Here is a tiny trained network, its code and every weight. The questions are about switching its units off for an input and a class, where a switched-off unit gives its printed mean instead of its output.

import numpy as np


def w(rows, s, z=0):
    codes = np.array(rows[::2]) - 128.0
    scale = np.full(codes.shape[1], s)
    scale[-1] = z or s
    return codes * scale


def f(y):
    return y / 2 * (1 + np.tanh(0.7978845608 * (y + 0.044715 * y**3)))


def log_softmax(a):
    a = a - a.max(-1, keepdims=True)
    return a - np.log(np.exp(a).sum(-1, keepdims=True))


def net(x, mask):
    res = np.array(x, float).reshape(1, 7) / 4 @ E
    y = f(res @ A[0][:, :-1].T + A[0][:, -1])
    res = res + np.where(mask, y, B[0][:, -1]) @ B[0][:, :-1]
    return log_softmax(res[-1] @ U[:, :-1].T + U[:, -1])


A, B = {}, {}
E = w([
[128,118,119,124,123,122,126,131],'x0',
[108,57,92,123,29,243,150,142],'x1',
[14,229,142,107,71,116,63,142],'x2',
[99,155,19,254,86,63,198,48],'x3',
[127,120,116,134,130,116,113,121],'x4',
[115,109,111,130,135,113,91,123],'x5',
[247,104,209,249,20,62,95,220],'x6',
],0.0058)
A[0] = w([
[102,136,85,82,161,150,143,103,83],'neuron 0',
[119,94,71,128,52,254,126,143,158],'neuron 1',
[155,40,109,169,194,143,150,128,113],'neuron 2',
[198,62,144,129,185,131,192,98,163],'neuron 3',
[98,149,91,85,129,134,151,134,49],'neuron 4',
[102,132,123,92,170,164,139,93,53],'neuron 5',
[135,120,162,85,146,173,97,194,58],'neuron 6',
[166,122,179,70,163,162,81,165,143],'neuron 7',
[133,100,185,56,144,160,93,166,102],'neuron 8',
[98,72,129,129,125,146,149,136,180],'neuron 9',
[78,106,107,97,182,132,153,106,76],'neuron 10',
[114,112,80,168,101,111,169,83,165],'neuron 11',
[100,134,109,102,163,178,138,72,64],'neuron 12',
[89,184,141,123,112,126,108,128,253],'neuron 13',
],0.009,0.0041)
B[0] = w([
[190,51,196,191,67,51,94,186,183],'neuron 0',
[170,235,106,165,255,84,88,165,253],'neuron 1',
[43,115,213,134,141,178,136,108,196],'neuron 2',
[16,124,192,154,175,159,76,197,236],'neuron 3',
[123,118,160,179,77,127,96,128,141],'neuron 4',
[165,79,128,196,82,96,161,147,169],'neuron 5',
[119,100,101,159,81,74,192,28,181],'neuron 6',
[94,144,92,181,132,34,196,62,225],'neuron 7',
[121,154,99,180,127,53,199,40,212],'neuron 8',
[122,163,92,148,174,139,113,177,168],'neuron 9',
[196,73,158,167,78,49,104,187,180],'neuron 10',
[92,88,115,137,144,30,182,83,204],'neuron 11',
[212,87,195,176,81,66,60,162,180],'neuron 12',
[84,126,193,112,196,137,133,200,213],'neuron 13',
],0.0059,0.006)
U = w([
[254,71,193,176,17,89,85,184,61],'0',
[126,128,124,108,157,106,148,144,250],'1',
[108,138,73,156,107,96,202,2,46],'2',
[126,135,146,129,151,134,115,133,221],'3',
[177,186,115,129,222,131,84,145,148],'4',
[123,130,139,129,126,141,115,125,196],'5',
[18,116,193,131,148,171,99,167,57],'6',
[175,113,71,54,62,236,111,89,4],'7',
],0.0081,0.0045)

Each question gives the input, the list of numbers given to net, and the class t.
The units are the neurons (one row each of A and B). Each row of codes is followed by its name. A weight is (code - 128) times the scale printed after its matrix; where a second scale follows, it is the last column's (A, B and U).
mask holds one flag per neuron, in row order. A switched-off neuron (its flag False) gives its mean, the last column of its row in B, instead of its output. The means were averaged over made-up inputs and are rounded, as every weight is.
A unit's drop is (log p(t) with every unit on - log p(t) with that unit switched off) / (log p(t) with every unit on - log p(t) with every unit switched off).
The circuit of an input: a set's keep is (log p(t) with only the set's units on - log p(t) with every unit switched off) / (log p(t) with every unit on - log p(t) with every unit switched off). Starting from the 12 units with the biggest drops (on a tie, the unit counted first), units are removed one at a time, each time the one whose removal leaves the highest keep (on an exact tie, the one counted first), for as long as the keep stays at least 0.8.
units of the circuit, in order: the units of the circuit, biggest drop first
unit that matters most: the unit with the biggest drop
top k neurons: the k neurons with the biggest drops, biggest first
drop when u is switched off: that unit's drop, to one decimal
input [5,2,-8,-8,5,8,-2], class 2: units of the circuit, in order	(neuron 8; neuron 7)
input [-4,7,-7,-5,0,-2,-7], class 0: units of the circuit, in order	(neuron 12; neuron 0)
input [2,-4,-8,5,0,3,4], class 6: units of the circuit, in order	(neuron 3; neuron 2)
input [3,-4,-2,-8,8,-1,3], class 2: units of the circuit, in order	(neuron 7; neuron 8; neuron 6)
input [-5,-4,-8,-8,4,-5,1], class 2: units of the circuit, in order	(neuron 7; neuron 8)
input [8,-2,7,7,-6,-3,-8], class 0: units of the circuit, in order	(neuron 0; neuron 12; neuron 10)
input [-3,8,-8,-5,-3,-7,1], class 4: units of the circuit, in order	(neuron 1)
input [-1,-3,-7,-5,-2,3,-1], class 6: top 4 neurons	(neuron 3; neuron 2; neuron 1; neuron 11)
input [7,8,-2,-4,-5,6,-2], class 4: top 3 neurons	(neuron 1; neuron 9; neuron 11)
input [2,5,0,-7,6,4,-6], class 2: top 4 neurons	(neuron 8; neuron 7; neuron 6; neuron 3)
input [-2,7,-7,7,-5,-8,1], class 3: top 2 neurons	(neuron 3; neuron 1)
input [3,-1,-5,3,-4,2,-1], class 6: top 2 neurons	(neuron 3; neuron 2)
input [7,3,3,-8,2,-1,-1], class 2: drop when neuron 8 is switched off	0.2
input [-7,3,-7,-8,5,2,5], class 2: drop when neuron 7 is switched off	0.3
input [2,-1,7,-8,-5,4,2], class 2: drop when neuron 8 is switched off	0.2
input [5,8,-4,-8,3,4,-6], class 2: unit that matters most	neuron 8
